The symbols move the objects like this.
qt $ cn
qt ^ nl
qt ~ rn
qt § nm
qt * dn
qt & jh
cq $ qb
cq ^ mb
cq ~ rh
cq & mt
lb $ bl
lb ^ ff
lb § pj
lb & cr
lp $ th
lp ^ tp
lp § nt
lp * lb
lp & ld
rh $ jb
rh ^ zb
rh ~ bz
rh § cq
rh & jq
rc $ tt
rc ^ bs
rc ~ bl
rc § qp
rc & pj
nm $ fs
nm ^ zh
nm ~ qt
nm * cg
nm & dt
bs $ zs
bs ^ sm
bs ~ ll
bs § jb
bs & bz
lq $ zd
lq ^ tq
lq § fd
lq * ll
lq & tp
qc $ hn
qc ^ qb
qc ~ qp
qc & gd
ql $ qj
ql ^ fc
ql ~ pf
ql * qc
ql & fl
rr $ sm
rr ^ pj
rr ~ rq
rr § zb
rr & mf
pz $ fc
pz ^ sd
pz ~ zr
pz * cq
pz & dh
bl $ cr
bl ^ ll
bl § rc
bl & lb
zn $ bq
zn ^ fd
zn ~ th
zn § pf
zn * rc
zn & nt
qb $ mt
qb ^ ph
qb ~ jb
qb & cq
lc $ hm
lc ^ jr
lc ~ rj
lc § gf
lc * dg
lc & nl
jq $ rh
jq ^ cp
jq ~ zs
jq § mt
jq & jb
cc $ mg
cc ^ zt
cc § rj
cc * ld
cc & qn
nl $ lc
nl ^ sf
nl ~ pr
nl § zh
nl * pf
nl & hm
qj $ fl
qj ^ dh
qj ~ dg
qj * hn
qj & ql
sg $ tq
sg ^ lp
sg § qr
sg * rq
sg & zf
dm $ dn
dm ^ zp
dm ~ qr
dm § sd
dm * zb
dm & td
rj $ hl
rj ^ gb
rj ~ cc
rj § lc
rj * bq
rj & pr
zt $ bh
zt ^ tj
zt § gb
zt * zd
zt & nf
rf $ cp
rf ^ qp
rf ~ sm
rf § ph
rf & zb
hn $ gd
hn ^ mt
hn ~ mr
hn & qc
jh $ qt
jh ^ hm
jh ~ zz
jh § dt
jh * dm
jh & cn
dt $ nm
dt ^ cf
dt ~ jh
dt * sd
dt & fs
cg $ pn
cg ^ ql
cg ~ dn
cg * ph
cg & sd
dh $ pz
dh ^ pn
dh ~ hz
dh * mt
dh & fc
nt $ zn
nt ^ dr
nt ~ lp
nt § zp
nt * pj
nt & bq
td $ dm
td ^ dg
td ~ bg
td § pn
td * cp
td & dn
dn $ td
dn ^ pf
dn ~ hf
dn § cg
dn * rf
dn & dm
ld $ lp
ld ^ zd
ld § bq
ld * cr
ld & th
jb $ jq
jb ^ rf
jb ~ bs
jb § qb
jb & rh
fs $ dt
fs ^ gf
fs ~ cn
fs * pn
fs & nm
zz $ rn
zz ^ hl
zz ~ ch
zz § jh
zz * qr
zz & zl
zs $ bz
zs ^ mf
zs ~ gn
zs § jq
zs & bs
hf $ bg
hf ^ zn
hf ~ tq
hf § dn
hf * sm
hf & qr
bq $ nt
bq ^ fr
bq ~ ld
bq § dg
bq * tt
bq & zn
qr $ hf
qr ^ nt
qr ~ sg
qr § dm
qr * rr
qr & bg
gd $ qc
gd ^ cq
gd ~ nc
gd & hn
zp $ pf
zp ^ zr
zp ~ nt
zp § fl
zp * nc
zp & dg
gf $ cf
gf ^ mp
gf ~ lc
gf * qj
gf & zh
pr $ rj
pr ^ fm
pr ~ qn
pr § nl
pr * zn
pr & hl
cp $ zb
cp ^ mr
cp ~ mf
cp § gl
cp & rf
tp $ lq
tp ^ sg
tp § dr
tp * ff
tp & zd
mp $ zg
mp ^ fs
mp ~ jr
mp * dh
mp & hb
ph $ gl
ph ^ qc
ph ~ rf
ph & mb
gb $ jn
gb ^ zl
gb ~ zt
gb § jr
gb * fr
gb & fm
mb $ ph
mb ^ gd
mb ~ zb
mb & gl
dg $ zp
dg ^ hz
dg ~ bq
dg § qj
dg * mr
dg & pf
qn $ cc
qn ^ nf
qn § pr
qn * th
qn & mg
gl $ mb
gl ^ hn
gl ~ cp
gl & ph
bg $ qr
bg ^ bq
bg ~ zf
bg § td
bg * mf
bg & hf
bh $ nf
bh ^ ch
bh § jn
bh * tp
bh & zt
tj $ ch
tj ^ cc
tj § zl
tj * zf
tj & sz
jr $ nz
jr ^ cn
jr ~ gb
jr § mp
jr * hz
jr & sf
cn $ jh
cn ^ lc
cn ~ zl
cn § fs
cn * td
cn & qt
zg $ hb
zg ^ dt
zg ~ nz
zg * pz
zg & mp
fl $ ql
fl ^ pz
fl ~ zp
fl * gd
fl & qj
hb $ mp
hb ^ nm
hb ~ sf
hb * fc
hb & zg
fp $ rg
fp ^ bl
fp § sm
fp & rq
fc $ dh
fc ^ cg
fc ~ dq
fc * qb
fc & pz
zb $ rf
zb ^ nc
zb ~ rr
zb § mb
zb & cp
hz $ zr
hz ^ td
hz ~ fr
hz § dh
hz * jq
hz & dq
mr $ nc
mr ^ jq
mr ~ tt
mr § hn
mr & qp
tq $ zf
tq ^ th
tq § hf
tq * fp
tq & sg
rq $ fp
rq ^ lb
rq § rr
rq & rg
zh $ gf
zh ^ hb
zh ~ nl
zh * ql
zh & cf
bz $ bs
bz ^ rr
bz ~ ff
bz § rh
bz & zs
zr $ dq
zr ^ dm
zr ~ dr
zr § pz
zr * rh
zr & hz
zd $ tp
zd ^ zf
zd § fr
zd * gn
zd & lq
ll $ gn
ll ^ fp
ll § bs
ll & ff
zl $ zz
zl ^ rj
zl ~ tj
zl § cn
zl * bg
zl & rn
cf $ zh
cf ^ zg
cf ~ hm
cf * fl
cf & gf
rg $ rq
rg ^ cr
rg § mf
rg & fp
fd $ fr
fd ^ hf
fd ~ lq
fd § dq
fd * bs
fd & dr
th $ ld
th ^ lq
th § zn
th * bl
th & lp
nz $ sf
nz ^ jh
nz ~ jn
nz § zg
nz * zr
nz & jr
jn $ fm
jn ^ zz
jn ~ bh
jn § nz
jn * dr
jn & gb
ff $ ll
ff ^ rq
ff § bz
ff & gn
fr $ dr
fr ^ bg
fr ~ zd
fr § hz
fr * zs
fr & fd
sz $ tj
sz ^ qn
sz § rn
sz * tq
sz & ch
qp $ mr
qp ^ jb
qp ~ rc
qp § qc
qp & nc
sf $ jr
sf ^ qt
sf ~ fm
sf § hb
sf * dq
sf & nz
nf $ zt
nf ^ sz
nf § fm
nf * lq
nf & bh
zf $ sg
zf ^ ld
zf § bg
zf * rg
zf & tq
mt $ cq
mt ^ gl
mt ~ jq
mt & qb
sm $ mf
sm ^ rc
sm ~ fp
sm § rf
sm & rr
hm $ nl
hm ^ nz
hm ~ hl
hm § cf
hm * zp
hm & lc
mg $ qn
mg ^ bh
mg § hl
mg * lp
mg & cc
fm $ gb
fm ^ rn
fm ~ nf
fm § sf
fm * fd
fm & jn
pf $ dg
pf ^ dq
pf ~ zn
pf § ql
pf * qp
pf & zp
rn $ zl
rn ^ pr
rn ~ sz
rn § qt
rn * hf
rn & zz
pn $ sd
pn ^ qj
pn ~ td
pn * gl
pn & cg
dq $ hz
dq ^ dn
dq ~ fd
dq § fc
dq * jb
dq & zr
dr $ fd
dr ^ qr
dr ~ tp
dr § zr
dr * bz
dr & fr
tt $ pj
tt ^ zs
tt ~ cr
tt § mr
tt & rc
mf $ rr
mf ^ tt
mf ~ rg
mf § cp
mf & sm
nc $ qp
nc ^ rh
nc ~ pj
nc § gd
nc & mr
hl $ pr
hl ^ jn
hl ~ mg
hl § hm
hl * nt
hl & rj
ch $ sz
ch ^ mg
ch § zz
ch * sg
ch & tj
sd $ cg
sd ^ fl
sd ~ dm
sd * mb
sd & pn
gn $ ff
gn ^ rg
gn § zs
gn & ll
cr $ lb
cr ^ gn
cr § tt
cr & bl
pj $ rc
pj ^ bz
pj ~ lb
pj § nc
pj & tt

The rows follow the links: the fewer symbols apart two objects are, the more alike their rows tend to be.

Each row is also shifted at random along 7 hidden directions that mean nothing.

Row, then object:
+27 -13 +8 +8 -2 +6 -2 -11 -30 -26 -25 +27 +25 -2 -35 +21 -6 -12 0 -9 -19 +16 0 +45 +2 +38 +8 +26 -23 +39 +19 +3 -11 +39 -29 +13 -14 -16 -3 -31 +3 +14 -13 -37 -7 -5 +17 +18 +13 -22 +27 +43 -7 -40 +2
object: ql
-28 +17 +37 +26 -19 +6 -8 +15 +7 +1 +7 +56 -47 +4 +44 -19 -21 +35 -2 +20 -21 +2 -9 -85 +7 +28 +23 -11 +9 -6 +29 +28 -15 -13 -38 -10 -7 +1 -3 +8 +1 +3 +32 +13 +6 -10 -18 +16 +44 +6 +34 +42 +6 +15 -13
object: sg
-80 -1 +5 -5 -3 +19 +6 -4 -45 -25 +20 0 +25 -9 -57 +14 +40 -21 +28 -44 -25 +15 -20 +56 -26 -6 +7 +25 +1 +48 -9 +17 -37 +14 -35 +9 +8 +1 -14 -40 +11 +21 -11 +12 -6 +31 +31 +1 +36 +15 +1 +6 +11 -60 -1
object: nl
+12 +14 -23 +12 +12 -10 -2 -30 -3 -15 -23 +4 +10 +5 -27 -2 +18 -26 -10 +4 +9 -2 -6 +28 -8 +20 -3 +16 -4 -11 -29 -10 +15 +17 +13 -13 +12 -7 +8 +14 -18 +14 +7 -26 -19 +4 +29 +14 +10 +14 -1 +19 -4 +19 -7
object: mr
+43 -46 -16 +1 -26 -36 +2 +5 +19 +11 +29 -16 -1 -29 +41 -11 -9 +12 +3 -11 +12 +33 +7 -41 +27 -5 -19 -22 +15 -5 +5 -18 -24 -16 -30 +25 -16 -3 -13 -15 +19 -12 -1 -25 0 +5 -19 +10 +0 +2 -7 -53 +1 +58 +37
object: lq
-25 +21 +17 -8 +16 -16 -33 +11 +9 +42 +8 -12 -32 +16 +30 +7 -37 +10 -47 -2 +22 -18 +2 -45 +15 +22 -18 -56 -21 -1 -22 -12 +31 -33 +7 -4 +21 +28 +19 +14 -20 -17 +1 +10 -6 +8 +17 -13 +2 -12 -8 +36 +33 +28 -20
object: fr
-6 -22 -4 -6 +39 +33 +11 -34 -23 -41 +16 -7 +19 +10 -13 -38 +21 +11 +32 -5 -21 -1 +6 +47 -13 -32 -7 +1 +42 +21 -15 +1 -24 +12 +5 -10 +0 +26 -22 -23 +8 +62 -28 -24 +2 +24 +1 -23 +47 +3 -18 -7 -19 -14 -8
object: hl
0 -30 -24 -4 -4 -16 -17 +14 +6 +24 -9 -21 -6 -6 +16 +14 -20 +11 -17 +3 +15 +15 +28 -18 +28 +11 -10 -10 -28 +17 +23 -26 +41 -3 -1 +8 -18 -12 -5 -15 -11 -32 +20 -32 -7 -38 -19 -10 -11 -25 -1 -16 +9 +58 +3
object: fc
-123 +5 +3 -11 +33 +15 -27 -12 +7 +24 +21 -41 -8 +16 +13 0 -4 +22 -16 -8 +17 -7 +24 -14 +0 -9 -11 -56 +7 +6 -26 -12 +12 -21 +15 +10 +1 +25 -3 +7 -20 +19 -1 +7 +6 +21 -17 -31 +4 -1 -42 -8 +12 +19 -6
object: gb
+53 -1 -17 -12 -10 +3 -24 +5 +2 -32 -2 -22 -6 -7 +15 -22 +24 -5 -16 -16 -2 -17 -11 -42 +17 +11 -5 +16 +59 -29 -9 +22 -22 -1 -10 -9 +8 -13 -38 -1 +3 +18 +3 +23 -31 +16 +17 +8 +35 +41 -29 +13 +10 +4 0
object: pj
-32 -5 +17 -31 +8 +5 -14 +3 +49 +28 +11 -5 -18 +9 +58 -12 -4 +17 -12 +11 +9 +6 +14 -63 +19 -17 -16 -20 +8 -16 -1 -12 +20 -41 -2 -17 -7 +23 -20 +33 -36 -13 -6 -5 -19 -13 -21 -2 -30 +10 +2 -37 +20 +49 -19
object: dr
-4 -22 -30 +5 -14 -10 -4 -11 +4 -37 -1 -7 -7 -5 +18 -40 +25 -7 -10 +26 +10 -4 +18 -31 +15 -11 -8 +12 +70 -37 -8 -2 -14 +6 +23 -8 -5 -24 -18 +12 +9 +6 0 -22 -43 +4 -2 +11 +37 +15 -18 -11 -13 +44 +16
object: lb
+17 +0 +5 +14 -12 +14 -4 +24 -4 +24 +20 -27 -17 -2 -26 +9 +16 +9 +6 -10 -15 -8 -7 -4 -29 -23 +1 -6 -14 +16 -16 +9 -10 -21 +19 -6 +20 +9 +22 +5 +11 -41 +29 +44 +37 +11 -3 -37 +7 -1 -20 -4 +10 -9 -6
object: cn
-48 -44 -37 +14 +12 -14 +18 -20 +1 +1 +42 -29 -3 -4 +12 -34 +4 +22 +12 +24 +5 +21 +45 +10 -3 -50 -26 -43 +32 +4 -33 -28 -1 -7 +35 -1 +13 +16 +24 +5 +22 0 +6 -31 +8 +5 -17 -31 +23 -24 -31 -50 -20 +65 +23
object: zt
+20 -9 -23 -9 +14 -24 -1 -29 +26 +8 -19 -11 -6 +1 -5 +28 0 -7 +22 -21 +25 +44 +28 +0 -13 +4 -37 -10 -4 +7 -13 -15 -6 +3 -32 +22 -12 +1 +26 +8 +12 +9 +12 -13 +8 -25 -26 +18 +8 +21 -32 -25 -16 +26 +13
object: dh
-22 -37 -11 -18 -33 +1 -28 +67 -12 +28 +12 -93 -26 -6 +5 +16 -4 +9 -25 -20 +3 -15 +42 -32 +25 -22 -11 -13 +5 +18 +19 +1 +17 -23 +40 +21 -2 -19 -9 -12 +25 -79 +10 +47 +6 -20 -22 -64 -29 -37 -53 -9 +9 -3 +12
object: hb
+58 -41 -9 +6 -15 +5 -14 -15 +10 -31 +0 +1 -16 +5 -2 -13 +43 +0 +8 +4 -22 +31 +30 -34 -15 -6 -21 +35 +35 +17 +10 -1 -23 +2 -7 -14 -27 -9 -16 +12 +0 -18 +23 -18 -23 -24 -27 +15 +32 +17 -7 -22 -9 +36 +3
object: fl
+5 -14 -22 +13 -1 +21 -21 +22 -10 +15 +22 -32 -15 -16 -10 -14 -2 +35 -4 -5 -29 -11 +2 -19 +4 -2 +23 -20 -10 +36 +14 0 +21 -16 +4 -17 +1 +5 -21 -23 -2 -20 +50 -6 +28 +5 -22 -38 +46 -6 +1 +0 +17 +45 -15
object: qt
+146 -6 -3 +0 -6 +8 -31 +19 +16 -2 -22 +2 -21 +16 +21 -14 +3 +1 -37 +23 -6 -18 0 -36 +12 +16 -11 +17 -2 -9 +11 -4 +32 -7 +20 -41 +4 +1 -15 +10 -26 -42 +11 -15 -25 -31 +15 +3 +0 +1 +22 +24 +11 +42 -25
object: nc
-55 -13 +13 +15 +20 +9 +20 -38 +0 +8 +31 -2 +30 +10 -21 -7 +36 -2 +8 +18 -16 +10 +7 +50 -35 -35 -8 -8 +4 +6 -42 -25 -23 -2 +34 -1 +5 +29 +18 +38 -25 +2 -21 -20 +3 +38 -10 0 -37 -1 +19 -54 -16 +10 +15
object: rj
-51 +34 +50 -11 +8 +34 -12 +15 -5 +16 +4 +17 -22 +21 -8 +9 -5 +22 +7 +3 -18 -17 -5 -7 -21 -3 +20 -1 -38 +27 +25 +23 +12 -13 +6 -25 -4 +18 -8 +2 -17 -9 +17 +31 +26 -9 -7 -20 -4 -9 +18 +34 +9 -44 -34
object: jh
-103 +54 -21 +0 +6 +9 -4 +13 -2 -16 -31 +24 -13 +5 -11 -17 +10 -14 -4 +28 +8 -33 -11 -14 +11 +4 +31 +17 -9 -14 +9 +5 +38 -2 +15 -33 +18 -19 -13 0 -11 +9 +30 +19 -17 -17 +18 +3 +18 +18 +8 +27 +13 -2 -33
object: zb
+141 +12 -4 -4 +21 +26 +38 -6 +22 -3 -11 +34 +21 +5 -3 -14 +5 +9 +37 +28 -16 -1 -14 +40 -10 -39 +3 +29 -36 -13 +18 -7 +20 +1 +18 -43 -3 +15 0 +13 -4 +5 +4 -10 +46 -30 -12 -6 -30 -3 +23 -32 -14 +3 -24
object: dm
+22 +33 +12 -35 +22 -6 +24 -11 -4 +20 -25 -3 +16 +16 -24 +44 -13 -28 +10 -24 +27 -8 -7 +65 -4 -8 -25 -1 -43 -1 -15 -6 +12 -3 +6 +7 +22 +14 +29 -3 -3 +9 -36 +38 +17 -7 +32 -1 -45 -7 -22 +10 +7 -73 -17
object: hz
-6 -6 +39 -7 -20 +23 -8 +12 -26 -20 +26 +21 -39 +9 -28 +12 +42 -1 +14 -31 -41 +17 -15 -12 -28 -11 -11 +31 +2 +38 +10 +37 -47 -22 -32 -29 +16 +14 -3 -21 +2 -25 +9 +32 -16 +12 +27 +3 +53 +7 +24 +23 +27 -35 -19
object: hm
+11 -14 -48 -19 -13 -19 +4 +24 -12 -18 -26 -33 +9 -12 -9 +11 -14 -24 -12 -14 +25 -16 +12 +18 +44 +2 +1 +5 +2 -16 +13 -5 +33 +11 +21 +11 +5 -38 -4 -27 +32 -6 -1 +5 -21 -25 +24 -9 +1 -20 -33 +14 -4 -6 +1
object: qb
-8 +8 +12 +17 -2 -11 +14 -38 -35 -30 -19 +43 -1 +16 -54 +32 +13 -29 +16 -20 -4 +20 -2 +58 -42 +25 -12 +31 -9 +32 -17 +8 -39 +25 -36 +14 +2 -11 +37 -19 +17 +26 -15 -6 -15 +6 +37 +27 +37 -1 +8 +49 -16 -56 +5
object: qj
+57 -34 +38 +3 -21 +4 -21 +7 -1 +16 +45 -6 -2 -14 +11 +6 +13 +15 -7 -21 -35 +22 -21 -32 -16 +10 -8 -8 -6 +40 -6 +5 -39 -18 -32 +7 -11 +25 -23 +3 -24 -23 -6 -5 +7 +35 -6 +3 -7 +4 +29 -23 +15 +12 +12
object: pr
-27 +19 -34 -25 -1 -30 -10 -23 +47 +20 -16 -40 +13 -2 -6 +31 +32 -25 +2 -20 +45 +14 +5 -21 -3 +1 -28 +1 +4 -38 -29 -9 +1 -22 -1 +20 -11 -10 +5 +38 -22 -9 +10 +14 -12 -5 -24 +28 -45 +60 -42 -63 -2 +29 +15
object: jq
-23 -12 -31 +30 -35 -28 -13 +7 +0 -11 -4 -18 -27 +0 -27 +7 +48 -37 -19 +14 +9 +11 +15 -23 -19 -3 -17 +30 +31 -25 -31 -4 -1 -9 +36 -3 +12 -32 +27 +33 +8 -62 +28 +5 -41 0 +9 +16 -4 +6 -7 -18 -2 +42 +33
object: hn
+65 -18 +15 +26 -6 -15 -2 -12 -5 +2 +5 -3 -1 +10 +12 -2 +1 -4 -10 +14 -3 +12 +3 -4 -19 +12 -14 -1 +22 -5 -32 -2 -28 +11 +6 +23 -2 +7 +28 +31 +3 -11 -21 -2 -3 +20 +2 +11 -21 -8 +3 +1 -16 +3 +30
object: ld
+27 +4 -61 +32 +3 -18 +58 +2 -5 -22 -6 +34 +18 -13 -50 -33 +14 -21 +14 +52 +1 -13 -10 +71 -16 -51 +3 +19 -17 -38 -33 -31 +40 +2 +62 -54 +46 -1 +44 +4 +17 -8 +20 -35 +1 -12 +33 +5 +13 -20 +11 -32 -9 +47 +6
object: cp
+3 +8 +18 -28 -26 -8 +26 +13 +30 +0 -8 +8 -3 +6 +26 +11 -4 -24 -2 +10 +23 -1 -1 -10 +16 -20 -19 +22 +17 -49 +12 +7 -6 -1 +9 +8 -2 -15 +8 +25 +11 -20 -38 +28 -20 -13 +8 +21 -68 +1 -2 -27 -6 -32 +20
object: ff
+39 -2 +16 -15 -8 -23 -14 -22 +38 +36 +0 -32 -6 +15 +39 +27 -22 0 +1 -22 +32 +23 +17 -39 +8 +14 -29 -30 +10 -17 -14 +0 -33 -10 -25 +53 -19 +9 +17 +31 +4 +6 -21 +22 +14 +8 -28 +14 -36 +21 -35 -22 -15 -8 +26
object: zd
+33 +10 -7 -12 -18 -2 -23 +31 -27 -11 -32 -36 +14 +5 -19 +16 -13 -37 -40 0 +11 -40 -4 +19 +25 +34 +18 +25 -6 -1 +15 +6 +25 +28 +26 +22 +5 -43 -14 -16 +10 -28 -16 +19 -18 -16 +28 -3 -36 -26 -7 +54 -3 -58 +3
object: qc
-38 -1 +32 +7 -10 +21 +7 +28 -9 +6 +18 -3 -15 +10 +10 -15 -15 +21 +6 +22 -11 -27 +11 -12 -4 -15 +19 -10 +15 -2 +16 +16 0 +4 +36 +2 +2 +3 +5 -7 +23 -6 -5 +39 +18 0 -14 -35 -4 -31 -10 +24 -7 -39 -11
object: ch
+52 +18 -13 -4 +11 -22 -16 +9 -4 +14 -45 -5 -19 +16 +5 +19 -45 -8 -42 +7 +33 -19 +15 -4 +25 +35 -12 -8 -23 -10 +4 -9 +47 +11 +13 +3 +15 -14 +25 -7 +10 -9 +5 +3 -3 -38 +21 -4 -1 -30 -21 +61 -3 -10 -14
object: mt
+20 -21 +17 +7 +9 +29 -51 -4 -35 -12 +0 -8 -46 +23 +7 -2 -3 +35 -3 -20 -28 +6 +29 -48 -4 +36 -8 -3 +17 +55 +32 +21 -10 +5 -33 -6 -16 +8 -29 -30 -3 +14 +23 -1 -3 -12 -14 -20 +78 -10 -11 +66 0 -7 -34
object: cf
+10 -1 -39 +5 -16 -40 +18 -32 -6 -38 -2 +25 -12 -23 +5 -3 -3 -12 +24 -38 +26 +39 -7 -23 +8 +11 -15 -1 +45 -15 -24 +18 -58 -6 -78 +18 +18 -12 +24 -35 +44 +59 +21 -3 -25 +15 +31 +41 +97 +46 -31 +1 +2 +27 +30
object: gn

From each start, follow one symbol. Which object do you reach?
Answers are names.
new walk
0 +24 +24 +38 -33 -14 -6 +33 -16 +17 +8 +7 -43 +1 +10 +5 -32 +7 -22 +7 +0 -18 -15 -33 -10 +23 +18 -19 +6 -13 -12 +30 -10 -8 +11 +12 +28 -4 +43 +9 +31 -24 +19 +52 +19 +11 +7 -6 +8 -22 -5 +47 -4 -29 +12
$ sg
new walk
-38 +3 +64 -16 +18 +16 +3 -10 +7 +23 +9 +31 -12 +28 +40 +13 -35 +24 +1 +8 -2 +12 +20 -6 +4 +3 -13 -18 -23 +19 +23 +6 -4 +0 -15 +6 -17 +22 +4 +6 -11 +11 -35 +3 +10 -8 -10 -4 -26 -30 +17 +15 -1 -44 -10
^ ch
new walk
+49 -14 -16 +15 -4 +2 +27 +16 +19 +20 +22 -5 +39 -26 +4 -33 -1 +6 +0 +28 -8 -14 -26 +26 +7 -32 +25 -14 -20 -27 -3 -24 +14 -2 +27 -10 +1 +7 -13 +14 -12 -9 +4 -26 +36 +18 -21 -2 -51 -4 +32 -58 -2 +35 +17
& qr
new walk
+71 +10 -27 +16 +26 +2 +3 -15 +17 +14 +3 -29 +17 -6 +4 -24 0 +13 +4 +6 +19 -19 -15 +5 -8 -17 +8 -36 +11 -24 -31 -9 -2 -3 +16 +11 +7 +14 +8 +24 +2 +34 +15 +12 +45 +30 -23 -14 -9 +30 -30 -25 -17 +22 +5
$ qr
new walk
+56 -25 -19 -37 -7 -1 +21 +18 +8 -7 -12 -34 -11 +17 +1 +4 +8 -7 +23 -2 +16 0 +36 +12 +15 -43 -31 +28 +17 -24 +17 -4 +12 +0 +36 +3 -1 -13 +1 -7 +36 -25 -12 +27 -11 -41 -5 -27 -20 -26 -53 -19 -16 -23 +2
~ zr
new walk
-36 -5 +30 -7 -15 +17 -45 +29 -17 +1 0 -27 -38 +28 +35 -13 -8 +12 -40 +15 -4 -39 +25 -61 +19 +26 +3 -3 +52 -3 +10 +18 +4 +4 +36 +10 -4 -12 -27 +12 0 -20 -21 +36 -25 +6 -1 -24 -7 -23 -12 +55 -7 -35 -5
* lb
new walk
+52 -16 -40 -2 -15 +13 +13 +12 +19 -22 -5 -30 0 -9 -12 -23 +40 +6 +37 +4 -1 +3 +22 -11 -12 -39 -1 +36 +33 -28 +16 +8 -7 +5 +26 -2 -15 -27 -7 +9 +39 -10 +20 +39 +21 -29 -46 -18 +5 +19 -47 -47 -27 +7 +14
$ cg
new walk
+43 -26 +69 +27 -25 +7 +1 +5 -19 -7 +38 +68 -51 +16 +26 -9 -11 +20 +4 +17 -43 +25 -8 -29 -19 +13 -10 +14 0 +37 +21 +21 -32 -18 -31 -20 +8 +22 +17 -6 -6 -17 -2 -14 -11 +11 +23 +11 +50 -35 +64 +43 +15 -4 -11
* lp
new walk
+124 -2 -49 +18 -11 -15 +19 -12 +14 -22 -21 +20 +21 -32 -1 -9 0 +0 +24 -13 +1 +33 -17 -3 +7 +14 +10 +13 -7 -10 +21 -5 -10 +28 -45 +8 -26 -20 -3 -20 +16 +21 +30 -40 +19 -17 -25 +38 +21 +27 +10 -31 -15 +43 +12
$ gl
new walk
-36 +9 +15 +6 +28 +25 +8 +9 -16 +25 -11 -22 +38 +13 +11 -5 -52 +28 -9 +29 +4 -43 +17 +48 +13 +3 +39 -36 -22 +12 +23 -16 +28 +43 +37 +35 -18 +1 -9 -10 +0 +31 -31 -12 +54 +2 -33 -43 -58 -49 -1 +19 -30 -51 +0
^ qn
new walk
+33 -6 +6 +7 -2 -6 +3 +9 +4 +5 +5 +14 +35 -5 +5 -16 -5 -21 -32 +29 +2 -21 -24 +28 +14 -1 +12 +8 -11 -21 -16 -24 +29 +11 +30 -17 +5 -1 -13 +22 -31 -22 -21 -36 -18 +12 +21 +15 -55 -16 +47 -9 +6 +21 +10
$ tt
new walk
-77 +12 +3 -14 +16 +36 -12 -2 +15 +8 +30 -49 +1 -7 +8 -21 +23 +31 +19 -11 -15 -17 +11 -29 -5 -28 +13 -16 +27 -5 -1 +12 -20 -14 +12 +12 -14 +5 -31 +14 +2 +22 +8 +38 +34 +25 -43 -32 0 +35 -34 -29 -7 -11 -5
& zl
new walk
+9 -17 -10 +22 -32 -16 -8 +41 -26 -1 +26 -38 -25 +5 -44 +6 +43 -30 -31 +13 -14 -18 +4 +12 -31 -28 -19 +22 +7 -8 -45 -5 +15 -35 +72 -30 +48 +3 +31 +23 +2 -95 +15 +26 -29 +17 +39 -21 -2 -19 +4 -2 +17 +19 +14
~ bq
new walk
+64 +29 -2 +9 -26 -23 -4 +10 +10 +5 -15 -13 -7 -10 +13 +9 -9 -12 +0 -17 +30 -12 -27 -31 +4 +29 +12 +0 +22 -44 -7 +22 -19 +10 -15 +36 +0 -24 +13 +14 +22 +8 -1 +51 +21 +9 -5 +18 -19 +31 -23 +12 -11 -30 +25
§ mf
new walk
-4 +25 +30 -47 +30 +18 -15 -8 +20 +19 -24 +19 -13 +28 +23 +31 -19 +6 +1 -4 +3 +4 +14 -15 +12 +8 -18 -3 -43 +12 +24 +0 +37 -8 -19 -22 -20 +15 -13 -3 -43 +3 -10 +3 -3 -39 +2 +3 -21 +2 +7 +16 +20 -16 -42
^ dm
new walk
-53 +27 -20 +39 -13 -3 +8 +20 -25 -8 -14 +6 -31 +1 -40 +9 -9 -1 -6 +11 +4 -11 +2 +18 -17 +7 +22 +4 -11 -1 -5 +8 +18 +12 +22 -2 +30 -20 +43 -15 +43 -12 +30 +34 +15 -14 +11 -21 +43 -23 -16 +52 -1 -22 -2
$ sd
new walk
-26 +11 -42 +9 -9 -6 +35 -3 +12 -46 +10 +19 +4 -23 -4 -50 +41 -5 +28 +9 +4 -8 -26 -13 +10 -40 +15 +22 +40 -47 -11 +5 -7 -6 +3 -36 +15 -19 -1 +1 +32 +27 +26 +0 -14 +14 +19 +15 +57 +38 -8 -32 +5 +32 +11
§ zb
new walk
+66 +36 +6 +18 -21 -19 +8 +11 +7 +14 -31 +23 -9 +3 -14 +33 -9 -23 +3 +5 +11 +1 -17 -6 -8 +22 +5 +24 -25 -25 +8 +6 +3 +11 +2 +10 -8 -19 +37 +20 +7 -28 +10 +31 +19 -25 -3 +29 -40 -1 +8 +15 -9 -28 +10
& ph
new walk
-17 +8 -54 -7 +21 +18 +5 +9 -9 -10 -9 -46 +45 -29 -41 -14 +19 -3 +23 -28 +3 -27 -10 +41 +6 -18 +35 +0 -4 -3 +6 -2 +18 +23 +7 +7 -5 -20 -30 -25 +17 +30 +16 +10 +33 +3 -16 -21 0 +23 -38 -27 -8 -10 -4
& dm
